Below is a small trained network, with its code and all its weights. Each question gives an input and a class and asks what happens when units are switched off, that is, made to give their printed mean instead of their output.

import numpy as np


def w(rows, s, z=0):
    codes = np.array(rows[::2]) - 128.0
    scale = np.full(codes.shape[1], s)
    scale[-1] = z or s
    return codes * scale


def norm(h):
    return h / np.sqrt((h * h).mean(-1, keepdims=True) + 1e-5)


def f(y):
    return y / 2 * (1 + np.tanh(0.7978845608 * (y + 0.044715 * y**3)))


def log_softmax(a):
    a = a - a.max(-1, keepdims=True)
    return a - np.log(np.exp(a).sum(-1, keepdims=True))


def net(x, mask):
    res = np.array(x, float).reshape(1, 3) / 4 @ E
    u = 0
    for l in range(4):
        y = f(norm(res) @ A[l][:, :-1].T + A[l][:, -1])
        res = res + np.where(mask[u : u + 5], y, B[l][:, -1]) @ B[l][:, :-1]
        u += 5
    return log_softmax(norm(res)[-1] @ U[:, :-1].T + U[:, -1])


A, B = {}, {}
E = w([
[203,255,92,234,121,110,206,152,122,100,240],'x0',
[126,144,95,173,16,231,129,167,229,112,162],'x1',
[112,44,36,119,137,89,223,130,234,86,89],'x2',
],0.0084)
A[0] = w([
[99,89,116,29,148,68,100,90,68,161,130,86],'L0N0',
[121,70,117,163,140,125,191,125,103,128,117,13],'L0N1',
[68,81,105,186,87,118,1,151,191,132,119,4],'L0N2',
[148,160,167,206,114,152,117,123,84,89,161,92],'L0N3',
[192,197,86,138,247,9,159,170,64,99,142,4],'L0N4',
],0.0061,0.0026)
B[0] = w([
[112,210,135,153,120,62,83,210,66,51,161,233],'L0N0',
[143,58,127,54,133,95,186,144,202,70,152,127],'L0N1',
[212,2,127,153,98,246,55,56,117,143,80,163],'L0N2',
[123,66,162,144,187,175,114,229,127,72,109,190],'L0N3',
[113,60,98,195,55,215,99,18,148,156,41,254],'L0N4',
],0.0089,0.0056)
A[1] = w([
[222,173,70,96,42,88,161,254,145,77,195,51],'L1N0',
[95,126,138,107,247,104,126,124,166,105,174,1],'L1N1',
[137,93,97,119,93,128,185,100,194,133,100,12],'L1N2',
[126,152,87,142,98,86,197,102,111,173,175,3],'L1N3',
[133,97,68,82,160,41,197,149,121,84,70,38],'L1N4',
],0.0086,0.0014)
B[1] = w([
[85,114,171,54,141,162,255,102,179,171,111,253],'L1N0',
[99,68,147,99,190,187,99,105,109,112,94,137],'L1N1',
[76,178,118,85,63,86,109,74,92,120,201,245],'L1N2',
[142,66,74,78,75,117,119,58,57,160,94,136],'L1N3',
[220,101,199,204,155,173,120,234,179,82,91,250],'L1N4',
],0.0095,0.0044)
A[2] = w([
[137,88,10,50,80,84,180,117,153,127,78,162],'L2N0',
[44,168,121,56,170,81,130,148,60,127,134,95],'L2N1',
[254,87,44,135,141,71,123,58,175,129,126,2],'L2N2',
[109,134,51,137,57,76,92,109,111,61,117,164],'L2N3',
[161,102,158,77,163,131,101,177,176,165,109,39],'L2N4',
],0.0098,0.0032)
B[2] = w([
[146,128,49,136,168,54,128,97,195,137,119,254],'L2N0',
[59,138,58,128,128,164,26,182,144,208,201,190],'L2N1',
[54,102,147,123,122,106,75,115,192,110,185,169],'L2N2',
[88,120,195,73,177,67,97,206,99,106,131,229],'L2N3',
[144,177,192,253,138,134,107,129,149,50,71,170],'L2N4',
],0.011,0.0051)
A[3] = w([
[140,186,124,126,87,130,206,127,128,255,175,251],'L3N0',
[145,199,177,135,96,170,184,220,125,198,183,13],'L3N1',
[101,208,222,126,90,137,163,154,140,144,171,71],'L3N2',
[168,160,206,199,88,202,40,55,40,151,61,198],'L3N3',
[124,53,43,162,126,56,115,39,236,49,127,89],'L3N4',
],0.0076,0.002)
B[3] = w([
[227,93,124,138,99,140,115,133,97,118,137,163],'L3N0',
[77,90,169,165,203,100,106,169,75,86,33,164],'L3N1',
[125,134,132,69,122,65,73,96,132,63,105,150],'L3N2',
[164,141,48,104,97,123,246,56,195,162,175,246],'L3N3',
[100,181,149,132,143,161,53,140,17,188,144,222],'L3N4',
],0.011)
U = w([
[10,146,116,134,130,76,5,150,107,171,155,57],'0',
[167,151,54,121,82,142,234,67,164,167,149,254],'1',
[160,82,196,165,169,117,144,221,155,10,53,51],'2',
],0.014,0.0008)

Each question gives the input, the list of numbers given to net, and the class t.
The units are the neurons (one row each of A and B). Each row of codes is followed by its name. A weight is (code - 128) times the scale printed after its matrix; where a second scale follows, it is the last column's (A, B and U).
mask holds one flag per neuron, layer by layer. A switched-off neuron (its flag False) gives its mean, the last column of its row in B, instead of its output. The means were averaged over made-up inputs and are rounded, as every weight is.
A unit's drop is (log p(t) with every unit on - log p(t) with that unit switched off) / (log p(t) with every unit on - log p(t) with every unit switched off).
The circuit of an input: a set's keep is (log p(t) with only the set's units on - log p(t) with every unit switched off) / (log p(t) with every unit on - log p(t) with every unit switched off). Starting from the 12 units with the biggest drops (on a tie, the unit counted first), units are removed one at a time, each time the one whose removal leaves the highest keep (on an exact tie, the one counted first), for as long as the keep stays at least 0.8.
units of the circuit, in order: the units of the circuit, biggest drop first
most important unit: the unit with the biggest drop
k most important neurons: the k neurons with the biggest drops, biggest first
drop of u: that unit's drop, to one decimal
input [7,-1,1], class 0: most important neuron => [L0N4]
input [-3,0,3], class 2: units of the circuit, in order => [L0N4 L1N4]
input [-8,-7,1], class 2: 3 most important neurons => [L1N4 L1N2 L3N4]
input [-6,0,4], class 2: 3 most important neurons => [L0N4 L1N4 L0N0]
input [7,1,-5], class 2: 2 most important neurons => [L0N3 L3N1]
input [1,-1,-6], class 1: 4 most important neurons => [L3N3 L0N0 L2N3 L1N0]
input [0,-2,6], class 2: 2 most important neurons => [L1N4 L0N4]
input [5,2,0], class 2: 2 most important neurons => [L0N3 L3N3]
input [0,2,-7], class 1: 3 most important neurons => [L3N3 L0N0 L2N3]
input [3,2,-7], class 2: 2 most important neurons => [L0N4 L3N1]
input [-7,2,0], class 1: 3 most important neurons => [L0N2 L1N2 L3N3]
input [2,-6,8], class 0: 2 most important neurons => [L0N4 L3N4]
input [-5,-1,4], class 2: drop of L1N4 => 1.3
input [5,-2,-7], class 1: drop of L3N3 => 0.4
input [3,-8,4], class 0: drop of L0N4 => 5.9
input [-3,1,-3], class 1: most important unit => L0N2
